Here is a tiny trained network, its code and every weight. The questions are about switching its units off for an input and a target symbol, where a switched-off unit gives its printed mean instead of its output.

import numpy as np


def w(rows, s, z=0):
    codes = np.array(rows[::2]) - 128.0
    scale = np.full(codes.shape[1], s)
    scale[-1] = z or s
    return codes * scale


def norm(h):
    return h / np.sqrt((h * h).mean(-1, keepdims=True) + 1e-5)


def f(y):
    return y / 2 * (1 + np.tanh(0.7978845608 * (y + 0.044715 * y**3)))


def softmax(a):
    e = np.exp(a - a.max(-1, keepdims=True))
    return e / e.sum(-1, keepdims=True)


def log_softmax(a):
    a = a - a.max(-1, keepdims=True)
    return a - np.log(np.exp(a).sum(-1, keepdims=True))


def net(x, mask):
    ids = ['αγδεζηθλμξτφ'.index(c) for c in x.split()]
    T = len(ids)
    res = E[ids] + P[:T]
    u = 0
    for l in range(3):
        q, k, v = (norm(res) @ M[l].T for M in (Q, K, V))
        z = softmax(np.where(np.tri(T) > 0, q @ k.T / 2**0.5, -1e9)) @ v
        res = res + np.where(mask[u], z, O[l][:, -1]) @ O[l][:, :-1]
        u += 1
        y = f(norm(res) @ A[l][:, :-1].T + A[l][:, -1])
        res = res + np.where(mask[u : u + 8], y, B[l][:, -1]) @ B[l][:, :-1]
        u += 8
    return log_softmax(norm(res)[-1] @ U[:, :-1].T + U[:, -1])


Q, K, V, O, A, B = {}, {}, {}, {}, {}, {}
E = w([
[42,90,120,140,138,129],'α',
[111,84,77,144,160,91],'γ',
[148,113,167,171,110,66],'δ',
[31,74,82,163,151,110],'ε',
[18,64,116,168,143,111],'ζ',
[78,72,106,149,156,115],'η',
[221,189,145,68,6,163],'θ',
[79,88,90,157,141,83],'λ',
[7,100,121,144,118,125],'μ',
[142,66,183,159,141,141],'ξ',
[52,100,104,146,132,96],'τ',
[138,172,162,247,105,165],'φ',
],0.0013)
P = w([
[65,253,61,153,239,166],'0',
[13,70,154,254,107,135],'1',
[34,66,144,219,109,127],'2',
[58,60,147,208,106,123],'3',
[72,61,147,196,102,113],'4',
[89,54,152,187,103,112],'5',
[102,62,150,177,103,111],'6',
[117,60,150,166,100,103],'7',
[115,62,152,164,99,107],'8',
[123,67,162,157,93,108],'9',
[135,64,161,149,91,103],'10',
[144,72,160,142,90,108],'11',
[137,73,162,140,85,108],'12',
[135,69,157,148,77,102],'13',
],0.00062)
Q[0] = w([
[22,3,238,253,89,16],'0.h1',
[238,254,24,5,171,239],'0.h1',
],0.0044)
K[0] = w([
[253,184,239,61,16,158],'0.h1',
[2,76,16,187,236,108],'0.h1',
],0.0045)
V[0] = w([
[71,53,170,111,162,46],'0.h1',
[85,111,70,6,113,124],'0.h1',
],0.0019)
O[0] = w([
[86,156,193,214,167,57,158],'0.h1',
[71,166,97,252,76,183,8],'0.h1',
],0.0018,0.0017)
A[0] = w([
[80,148,9,136,136,168,195],'0.n1',
[139,70,187,79,96,97,2],'0.n2',
[120,150,106,130,182,123,79],'0.n3',
[118,114,58,126,199,151,178],'0.n4',
[174,78,117,132,142,160,189],'0.n5',
[211,250,201,250,184,178,47],'0.n6',
[199,154,94,239,164,125,111],'0.n7',
[177,53,62,66,126,38,177],'0.n8',
],0.0022,0.00044)
B[0] = w([
[211,148,190,106,106,120,140],'0.n1',
[94,101,43,125,141,134,193],'0.n2',
[156,145,143,120,111,129,107],'0.n3',
[142,162,194,110,105,121,156],'0.n4',
[70,174,142,136,114,135,150],'0.n5',
[7,99,118,30,93,110,61],'0.n6',
[102,69,107,75,150,127,94],'0.n7',
[22,121,177,140,92,205,254],'0.n8',
],0.002,0.00097)
Q[1] = w([
[174,144,173,128,63,102],'1.h1',
[48,4,122,239,21,208],'1.h1',
],0.0043)
K[1] = w([
[99,214,36,160,177,53],'1.h1',
[231,254,175,75,169,44],'1.h1',
],0.0037)
V[1] = w([
[108,110,60,168,254,149],'1.h1',
[80,160,136,67,154,94],'1.h1',
],0.0022)
O[1] = w([
[119,169,34,178,196,194,250],'1.h1',
[170,139,75,2,161,91,209],'1.h1',
],0.0022,0.0011)
A[1] = w([
[129,170,59,134,96,141,89],'1.n1',
[114,196,65,105,217,139,189],'1.n2',
[104,144,47,53,109,114,179],'1.n3',
[103,106,40,143,119,254,158],'1.n4',
[113,139,134,101,138,113,132],'1.n5',
[122,135,100,118,118,162,53],'1.n6',
[119,152,97,103,158,184,149],'1.n7',
[191,125,121,121,25,155,248],'1.n8',
],0.003,0.0016)
B[1] = w([
[174,83,127,178,121,179,54],'1.n1',
[49,76,185,182,80,93,209],'1.n2',
[120,6,45,194,178,150,166],'1.n3',
[183,66,133,222,138,31,254],'1.n4',
[130,102,121,141,118,103,130],'1.n5',
[193,67,118,114,86,146,60],'1.n6',
[125,50,152,165,76,106,123],'1.n7',
[19,93,144,165,185,81,160],'1.n8',
],0.0017,0.00094)
Q[2] = w([
[2,35,217,254,230,4],'2.h1',
[255,225,30,4,32,254],'2.h1',
],0.0044)
K[2] = w([
[249,177,253,23,178,114],'2.h1',
[5,73,7,234,81,147],'2.h1',
],0.0042)
V[2] = w([
[146,254,62,94,72,116],'2.h1',
[69,165,97,224,184,45],'2.h1',
],0.0018)
O[2] = w([
[86,9,121,222,100,64,16],'2.h1',
[196,141,136,39,26,159,252],'2.h1',
],0.0015,0.003)
A[2] = w([
[151,107,89,162,115,87,238],'2.n1',
[128,124,109,179,168,197,184],'2.n2',
[132,124,129,136,58,197,78],'2.n3',
[92,127,158,91,203,37,6],'2.n4',
[119,96,139,86,157,42,135],'2.n5',
[128,180,116,124,255,145,11],'2.n6',
[180,69,124,86,155,162,24],'2.n7',
[151,60,189,153,157,131,165],'2.n8',
],0.0041,0.0011)
B[2] = w([
[119,229,98,95,218,174,144],'2.n1',
[239,60,179,71,27,84,117],'2.n2',
[192,174,183,203,156,205,133],'2.n3',
[253,189,126,196,141,121,229],'2.n4',
[170,172,223,114,9,81,252],'2.n5',
[7,162,163,115,185,218,136],'2.n6',
[23,139,60,189,50,106,146],'2.n7',
[121,204,129,95,210,123,135],'2.n8',
],0.0017,0.0012)
U = w([
[232,6,237,240,79,249,117],'α',
[231,192,23,57,212,181,108],'γ',
[251,252,249,93,41,4,204],'δ',
[239,4,12,228,232,84,212],'ε',
[7,5,229,252,228,17,141],'ζ',
[250,4,231,7,182,209,72],'η',
[89,129,144,71,77,170,5],'θ',
[148,238,4,139,205,137,119],'λ',
[67,146,141,251,44,213,52],'μ',
[7,249,250,23,246,238,196],'ξ',
[20,251,3,251,83,149,76],'τ',
[4,11,38,4,10,11,181],'φ',
],0.0046,0.0031)

Each question gives the input, a string of symbols that net reads in full, and the target symbol t.
The units are the heads (2 rows each of Q, K, V and O) and the neurons (one row each of A and B). Each row of codes is followed by its name. A weight is (code - 128) times the scale printed after its matrix; where a second scale follows, it is the last column's (O, A, B and U).
mask holds one flag per unit, layer by layer, with each layer's heads first. A switched-off unit (its flag False) gives its mean, the last column of its rows in O or B, instead of its output. The means were averaged over made-up inputs and are rounded, as every weight is.
A unit's drop is (log p(t) with every unit on - log p(t) with that unit switched off) / (log p(t) with every unit on - log p(t) with every unit switched off).
The circuit of an input: a set's keep is (log p(t) with only the set's units on - log p(t) with every unit switched off) / (log p(t) with every unit on - log p(t) with every unit switched off). Starting from the 12 units with the biggest drops (on a tie, the unit counted first), units are removed one at a time, each time the one whose removal leaves the highest keep (on an exact tie, the one counted first), for as long as the keep stays at least 0.8.
units of the circuit, in order: the units of the circuit, biggest drop first
unit that matters most: the unit with the biggest drop
k most important neurons: the k neurons with the biggest drops, biggest first
k most important neurons of layer l: the k neurons of layer l with the biggest drops, biggest first
input α α ε δ δ δ ξ η ξ ζ λ ε ξ α, target ξ: units of the circuit, in order => (2.h1)
input τ ξ δ α θ α ε, target τ: 2 most important neurons => (2.n7; 0.n1)
input ε τ ε τ, target τ: 3 most important neurons of layer 1 => (1.n3; 1.n8; 1.n2)
input ξ ε γ τ, target ξ: 3 most important neurons => (2.n6; 0.n6; 1.n8)
input α δ ε τ, target δ: units of the circuit, in order => (0.h1; 2.n5)
input ε λ α μ η, target η: 2 most important neurons of layer 2 => (2.n2; 2.n7)
input γ τ μ θ μ η ξ α ε α γ η α, target ε: 2 most important neurons => (0.n1; 1.n4)
input ξ δ δ η γ δ ε, target δ: units of the circuit, in order => (0.h1; 2.n5)
input γ α γ, target γ: 2 most important neurons of layer 1 => (1.n8; 1.n2)
input μ δ ε ε α ξ τ ξ τ ε α ξ ε τ, target ξ: units of the circuit, in order => (2.n6; 2.h1)
input ε η δ ξ ζ, target ξ: units of the circuit, in order => (2.h1; 2.n7)
input γ γ ε τ θ ζ δ, target ε: 3 most important neurons of layer 0 => (0.n1; 0.n4; 0.n7)
input α τ φ μ, target φ: units of the circuit, in order => (0.h1; 1.n3; 2.n6)
input ε ε η ε ξ α τ ε, target ξ: units of the circuit, in order => (2.n6; 2.h1)
input τ ζ α ζ τ τ, target τ: 2 most important neurons of layer 2 => (2.n5; 2.n2)
input α ε δ η φ, target φ: most important neuron of layer 1 => (1.n3)
input τ τ μ δ ε τ α α λ, target δ: 2 most important neurons => (2.n5; 2.n4)
input δ ε γ γ α, target δ: 2 most important neurons => (0.n6; 2.n5)
input τ ε λ φ ε θ η α, target τ: 4 most important neurons => (2.n7; 0.n1; 1.n2; 0.n4)
input ε φ μ α ε ε λ ξ ε ξ ε ζ, target ξ: units of the circuit, in order => (2.h1)
input φ μ δ ε ζ, target δ: 3 most important neurons => (2.n5; 2.n4; 1.n3)
input δ η λ ε ε η φ τ η λ α, target φ: units of the circuit, in order => (0.h1; 2.n7; 1.n3)
input δ μ γ, target δ: 2 most important neurons of layer 0 => (0.n6; 0.n4)
input α α λ α φ τ δ φ α ε η, target φ: 3 most important neurons => (2.n7; 0.n1; 0.n2)
input α μ ε, target ε: 2 most important neurons => (2.n5; 0.n8)
input θ φ τ ζ ξ δ τ μ ζ η, target ζ: 2 most important neurons => (1.n8; 0.n2)
input δ θ λ α, target φ: 3 most important neurons => (1.n8; 1.n3; 0.n4)
input γ ε ε η α φ γ, target φ: unit that matters most => 0.h1
